Below is a small trained network, with its code and all its weights. Each question gives an input and a class and asks what happens when units are switched off, that is, made to give their printed mean instead of their output.

import numpy as np


def w(rows, s, z=0):
    codes = np.array(rows[::2]) - 128.0
    scale = np.full(codes.shape[1], s)
    scale[-1] = z or s
    return codes * scale


def f(y):
    return np.maximum(y, 0)


def log_softmax(a):
    a = a - a.max(-1, keepdims=True)
    return a - np.log(np.exp(a).sum(-1, keepdims=True))


def net(x, mask):
    res = np.array(x, float).reshape(1, 5) / 4 @ E
    y = f(res @ A[0][:, :-1].T + A[0][:, -1])
    res = res + np.where(mask, y, B[0][:, -1]) @ B[0][:, :-1]
    return log_softmax(res[-1] @ U[:, :-1].T + U[:, -1])


A, B = {}, {}
E = w([
[124,122,128,129,123,125,132],'x0',
[34,122,253,73,166,156,204],'x1',
[71,20,124,201,119,160,126],'x2',
[83,131,38,126,219,66,179],'x3',
[52,192,188,190,139,42,59],'x4',
],0.0074)
A[0] = w([
[254,134,3,205,90,112,37,84],'neuron 0',
[86,175,175,189,141,61,62,14],'neuron 1',
[186,80,71,85,110,198,174,20],'neuron 2',
[148,201,113,93,109,93,135,179],'neuron 3',
[68,19,161,222,87,163,112,167],'neuron 4',
[171,138,170,117,56,171,82,88],'neuron 5',
[85,145,8,111,235,60,203,118],'neuron 6',
[151,201,167,50,128,120,148,152],'neuron 7',
[160,132,190,114,64,158,107,200],'neuron 8',
[85,179,161,202,137,63,64,35],'neuron 9',
[120,95,177,55,170,179,191,73],'neuron 10',
[183,214,156,60,114,112,103,78],'neuron 11',
[206,74,83,59,130,202,193,5],'neuron 12',
[174,137,179,121,62,169,76,60],'neuron 13',
],0.0069,0.0022)
B[0] = w([
[2,191,250,168,176,210,144,254],'neuron 0',
[185,175,120,187,68,61,175,180],'neuron 1',
[161,179,147,172,62,61,184,187],'neuron 2',
[151,110,90,151,177,158,148,177],'neuron 3',
[184,138,30,207,206,180,175,193],'neuron 4',
[170,59,151,109,146,104,78,179],'neuron 5',
[211,31,209,94,140,87,40,215],'neuron 6',
[145,122,69,188,194,195,147,182],'neuron 7',
[175,80,143,112,168,118,86,184],'neuron 8',
[187,166,116,174,64,57,175,183],'neuron 9',
[88,184,197,194,124,110,159,179],'neuron 10',
[173,125,41,187,179,182,148,182],'neuron 11',
[171,174,141,183,67,42,180,196],'neuron 12',
[183,62,155,102,147,91,80,177],'neuron 13',
],0.0072,0.0095)
U = w([
[152,173,122,144,6,65,169,81],'0',
[123,123,126,128,129,137,124,254],'1',
[57,165,208,134,150,167,139,101],'2',
[166,50,155,105,139,97,63,85],'3',
[145,126,15,148,180,175,148,81],'4',
[80,128,68,74,74,144,98,161],'5',
[63,129,60,32,32,144,105,84],'6',
],0.012,0.0087)

Each question gives the input, the list of numbers given to net, and the class t.
The units are the neurons (one row each of A and B). Each row of codes is followed by its name. A weight is (code - 128) times the scale printed after its matrix; where a second scale follows, it is the last column's (A, B and U).
mask holds one flag per neuron, in row order. A switched-off neuron (its flag False) gives its mean, the last column of its row in B, instead of its output. The means were averaged over made-up inputs and are rounded, as every weight is.
A unit's drop is (log p(t) with every unit on - log p(t) with that unit switched off) / (log p(t) with every unit on - log p(t) with every unit switched off).
The circuit of an input: a set's keep is (log p(t) with only the set's units on - log p(t) with every unit switched off) / (log p(t) with every unit on - log p(t) with every unit switched off). Starting from the 12 units with the biggest drops (on a tie, the unit counted first), units are removed one at a time, each time the one whose removal leaves the highest keep (on an exact tie, the one counted first), for as long as the keep stays at least 0.8.
units of the circuit, in order: the units of the circuit, biggest drop first
top k neurons: the k neurons with the biggest drops, biggest first
input [-6,-5,-2,-2,-7], class 0: top 2 neurons	[neuron 12; neuron 2]
input [0,4,7,-7,5], class 3: units of the circuit, in order	[neuron 0]
input [7,6,-8,-4,-6], class 4: units of the circuit, in order	[neuron 7; neuron 11]
input [1,5,4,-8,8], class 0: top 4 neurons	[neuron 1; neuron 9; neuron 6; neuron 0]
input [-8,-6,5,5,-7], class 1: units of the circuit, in order	[neuron 0; neuron 6]
input [-1,3,-2,-7,6], class 3: units of the circuit, in order	[neuron 8; neuron 0]
input [-4,-5,-2,7,6], class 3: top 2 neurons	[neuron 6; neuron 12]
input [3,-7,-8,-1,1], class 4: top 2 neurons	[neuron 11; neuron 3]
input [-4,-7,-7,-8,0], class 3: top 3 neurons	[neuron 13; neuron 5; neuron 8]
input [-1,3,0,-5,0], class 3: units of the circuit, in order	[neuron 0; neuron 8]
input [-6,1,-8,-6,5], class 4: units of the circuit, in order	[neuron 11; neuron 7]
input [-5,-1,6,-4,3], class 4: top 3 neurons	[neuron 4; neuron 6; neuron 0]
input [-7,6,4,-6,4], class 1: top 3 neurons	[neuron 0; neuron 4; neuron 6]
input [-4,3,7,6,4], class 4: units of the circuit, in order	[neuron 4]
input [0,3,3,3,-6], class 0: top 3 neurons	[neuron 0; neuron 12; neuron 2]
input [4,-3,-1,6,-7], class 0: units of the circuit, in order	[neuron 12; neuron 2]
input [1,3,8,-4,0], class 4: top 3 neurons	[neuron 4; neuron 0; neuron 6]
input [6,6,4,-7,7], class 0: top 4 neurons	[neuron 1; neuron 0; neuron 9; neuron 6]
input [-3,1,-8,-5,-2], class 4: units of the circuit, in order	[neuron 11; neuron 7]
input [5,-4,-8,-3,-2], class 4: units of the circuit, in order	[neuron 11]
